Here is a tiny trained network, its code and every weight. The questions are about switching its units off for an input and a class, where a switched-off unit gives its printed mean instead of its output.

import numpy as np


def w(rows, s, z=0):
    codes = np.array(rows[::2]) - 128.0
    scale = np.full(codes.shape[1], s)
    scale[-1] = z or s
    return codes * scale


def norm(h):
    return h / np.sqrt((h * h).mean(-1, keepdims=True) + 1e-5)


def f(y):
    return y / 2 * (1 + np.tanh(0.7978845608 * (y + 0.044715 * y**3)))


def log_softmax(a):
    a = a - a.max(-1, keepdims=True)
    return a - np.log(np.exp(a).sum(-1, keepdims=True))


def net(x, mask):
    res = np.array(x, float).reshape(1, 7) / 4 @ E
    u = 0
    for l in range(3):
        y = f(norm(res) @ A[l][:, :-1].T + A[l][:, -1])
        res = res + np.where(mask[u : u + 13], y, B[l][:, -1]) @ B[l][:, :-1]
        u += 13
    return log_softmax(norm(res)[-1] @ U[:, :-1].T + U[:, -1])


A, B = {}, {}
E = w([
[131,129,128,130,128],'x0',
[128,124,124,131,130],'x1',
[123,127,128,129,127],'x2',
[130,127,188,60,254],'x3',
[123,129,131,128,127],'x4',
[68,198,13,64,175],'x5',
[157,233,162,228,144],'x6',
],0.0024)
A[0] = w([
[148,75,161,180,46,73],'0.n1',
[159,122,109,130,164,112],'0.n2',
[113,112,149,112,73,95],'0.n3',
[96,153,103,83,190,21],'0.n4',
[148,214,119,223,112,157],'0.n5',
[144,156,146,87,160,76],'0.n6',
[135,203,188,199,210,1],'0.n7',
[189,140,175,203,138,59],'0.n8',
[143,103,211,106,209,106],'0.n9',
[102,193,2,116,117,103],'0.n10',
[58,188,135,72,182,103],'0.n11',
[167,97,147,161,48,107],'0.n12',
[150,241,197,198,215,13],'0.n13',
],0.0059,0.0034)
B[0] = w([
[174,110,79,82,237,197],'0.n1',
[79,139,145,111,137,125],'0.n2',
[131,105,52,110,140,126],'0.n3',
[118,63,149,99,193,147],'0.n4',
[114,237,148,119,163,251],'0.n5',
[104,94,137,132,176,126],'0.n6',
[214,20,106,165,46,180],'0.n7',
[162,182,209,142,133,165],'0.n8',
[84,38,202,130,49,215],'0.n9',
[107,177,161,93,42,252],'0.n10',
[156,92,80,113,232,208],'0.n11',
[117,84,92,118,215,190],'0.n12',
[239,4,51,137,61,227],'0.n13',
],0.0043,0.0027)
A[1] = w([
[144,177,68,197,86,74],'1.n1',
[121,167,61,127,135,121],'1.n2',
[110,201,83,120,73,48],'1.n3',
[159,239,144,178,162,90],'1.n4',
[166,83,69,110,201,53],'1.n5',
[190,58,48,134,153,109],'1.n6',
[159,247,126,148,199,147],'1.n7',
[65,209,126,96,3,89],'1.n8',
[88,101,220,154,151,182],'1.n9',
[179,58,45,143,171,84],'1.n10',
[131,177,62,157,94,52],'1.n11',
[55,137,59,129,109,145],'1.n12',
[61,129,84,79,250,5],'1.n13',
],0.0055,0.003)
B[1] = w([
[119,77,125,75,189,152],'1.n1',
[155,61,162,167,142,165],'1.n2',
[234,97,43,128,146,154],'1.n3',
[86,157,221,167,120,180],'1.n4',
[159,149,11,149,223,195],'1.n5',
[145,222,151,181,219,252],'1.n6',
[119,156,238,225,118,226],'1.n7',
[230,110,28,40,106,216],'1.n8',
[63,133,38,2,86,196],'1.n9',
[150,212,106,164,221,231],'1.n10',
[159,109,99,108,196,132],'1.n11',
[211,80,172,157,121,178],'1.n12',
[88,50,33,67,164,188],'1.n13',
],0.0047,0.0021)
A[2] = w([
[136,189,154,191,211,121],'2.n1',
[80,140,208,196,155,2],'2.n2',
[129,253,150,140,94,87],'2.n3',
[92,128,210,184,33,13],'2.n4',
[159,61,199,177,114,99],'2.n5',
[121,240,153,144,98,94],'2.n6',
[202,170,102,181,104,90],'2.n7',
[123,144,77,180,196,41],'2.n8',
[136,169,168,180,125,27],'2.n9',
[209,132,113,197,123,9],'2.n10',
[19,136,214,192,144,90],'2.n11',
[161,110,111,93,173,196],'2.n12',
[34,161,130,92,142,138],'2.n13',
],0.0072,0.004)
B[2] = w([
[193,117,57,161,143,251],'2.n1',
[70,94,139,148,187,128],'2.n2',
[57,167,176,90,110,163],'2.n3',
[166,95,2,124,227,152],'2.n4',
[147,126,172,203,97,166],'2.n5',
[59,156,145,95,101,155],'2.n6',
[43,133,157,85,146,205],'2.n7',
[212,159,86,210,189,170],'2.n8',
[134,47,45,79,160,131],'2.n9',
[43,98,108,69,162,162],'2.n10',
[37,163,210,149,132,147],'2.n11',
[123,199,117,175,111,251],'2.n12',
[91,29,183,155,140,154],'2.n13',
],0.0065,0.0034)
U = w([
[227,213,27,227,234,141],'0',
[25,219,244,234,190,128],'1',
[31,2,225,27,27,174],'2',
[230,22,237,230,22,3],'3',
[212,147,11,12,27,128],'4',
[16,254,201,23,25,137],'5',
[19,26,30,18,231,11],'6',
],0.0096,0.0027)

Each question gives the input, the list of numbers given to net, and the class t.
The units are the neurons (one row each of A and B). Each row of codes is followed by its name. A weight is (code - 128) times the scale printed after its matrix; where a second scale follows, it is the last column's (A, B and U).
mask holds one flag per neuron, layer by layer. A switched-off neuron (its flag False) gives its mean, the last column of its row in B, instead of its output. The means were averaged over made-up inputs and are rounded, as every weight is.
A unit's drop is (log p(t) with every unit on - log p(t) with that unit switched off) / (log p(t) with every unit on - log p(t) with every unit switched off).
The circuit of an input: a set's keep is (log p(t) with only the set's units on - log p(t) with every unit switched off) / (log p(t) with every unit on - log p(t) with every unit switched off). Starting from the 12 units with the biggest drops (on a tie, the unit counted first), units are removed one at a time, each time the one whose removal leaves the highest keep (on an exact tie, the one counted first), for as long as the keep stays at least 0.8.
units of the circuit, in order: the units of the circuit, biggest drop first
top k neurons: the k neurons with the biggest drops, biggest first
top k neurons in layer l: the k neurons of layer l with the biggest drops, biggest first
drop of u: that unit's drop, to one decimal
input [-6,4,1,0,3,2,6], class 5: top 2 neurons in layer 0 -> (0.n5; 0.n1)
input [1,-2,1,-2,3,8,-1], class 4: units of the circuit, in order -> (0.n10; 1.n8)
input [-4,-1,-6,0,4,-1,6], class 1: units of the circuit, in order -> (2.n7)
input [5,7,7,8,1,-6,0], class 2: units of the circuit, in order -> (1.n9; 0.n9)
input [-6,3,-8,-3,0,6,-1], class 4: units of the circuit, in order -> (1.n8; 0.n10)
input [4,4,3,3,-2,-8,-7], class 2: top 2 neurons -> (0.n13; 1.n9)
input [-2,1,-5,1,4,-8,0], class 2: top 3 neurons in layer 1 -> (1.n9; 1.n12; 1.n3)
input [-3,7,6,4,4,-8,-3], class 2: top 2 neurons -> (1.n9; 0.n13)
input [2,4,-2,-2,3,1,-6], class 4: top 4 neurons -> (0.n11; 0.n1; 0.n13; 1.n7)
input [-7,2,1,-1,2,7,2], class 5: top 2 neurons in layer 0 -> (0.n10; 0.n13)
input [-1,-3,-6,-6,-4,0,3], class 1: top 2 neurons in layer 1 -> (1.n7; 1.n4)
input [-3,1,-7,-1,-7,4,1], class 5: top 2 neurons -> (0.n10; 0.n13)
input [-1,-4,2,-6,-7,-5,1], class 1: top 2 neurons -> (0.n13; 1.n7)
input [-4,-4,5,4,-6,1,0], class 6: units of the circuit, in order -> (0.n9)
input [5,8,4,-8,-6,1,5], class 5: top 2 neurons -> (1.n8; 0.n11)
input [-3,2,-1,-2,6,-1,-8], class 0: top 2 neurons -> (0.n9; 0.n10)
input [7,-8,-8,-7,4,0,6], class 1: top 3 neurons in layer 1 -> (1.n7; 1.n4; 1.n9)
input [0,2,0,0,-7,1,-6], class 4: top 3 neurons -> (0.n1; 0.n13; 0.n12)
input [6,5,0,2,-7,4,-1], class 6: top 4 neurons -> (0.n13; 1.n13; 0.n11; 0.n10)
input [5,4,-7,2,1,-8,-2], class 2: top 2 neurons -> (0.n13; 1.n9)
input [-3,0,-8,-1,0,-8,1], class 1: top 2 neurons -> (0.n8; 0.n13)
input [7,4,-2,2,-7,0,7], class 3: top 3 neurons -> (0.n7; 0.n13; 0.n1)
input [-5,8,-4,-8,3,1,8], class 5: top 2 neurons in layer 2 -> (2.n3; 2.n6)
input [3,-4,-1,-8,8,5,0], class 4: top 2 neurons -> (1.n8; 1.n3)
input [2,3,7,-2,-7,6,7], class 5: top 2 neurons -> (0.n10; 0.n5)
input [2,-8,-4,-4,-1,1,2], class 5: top 3 neurons -> (1.n8; 0.n10; 0.n11)
input [6,-7,-4,5,-1,2,-1], class 6: drop of 1.n9 -> 0.1
input [-3,5,7,-4,5,8,-5], class 4: drop of 0.n10 -> 0.2
input [-8,4,-4,-6,-4,3,8], class 5: drop of 1.n8 -> 0.1
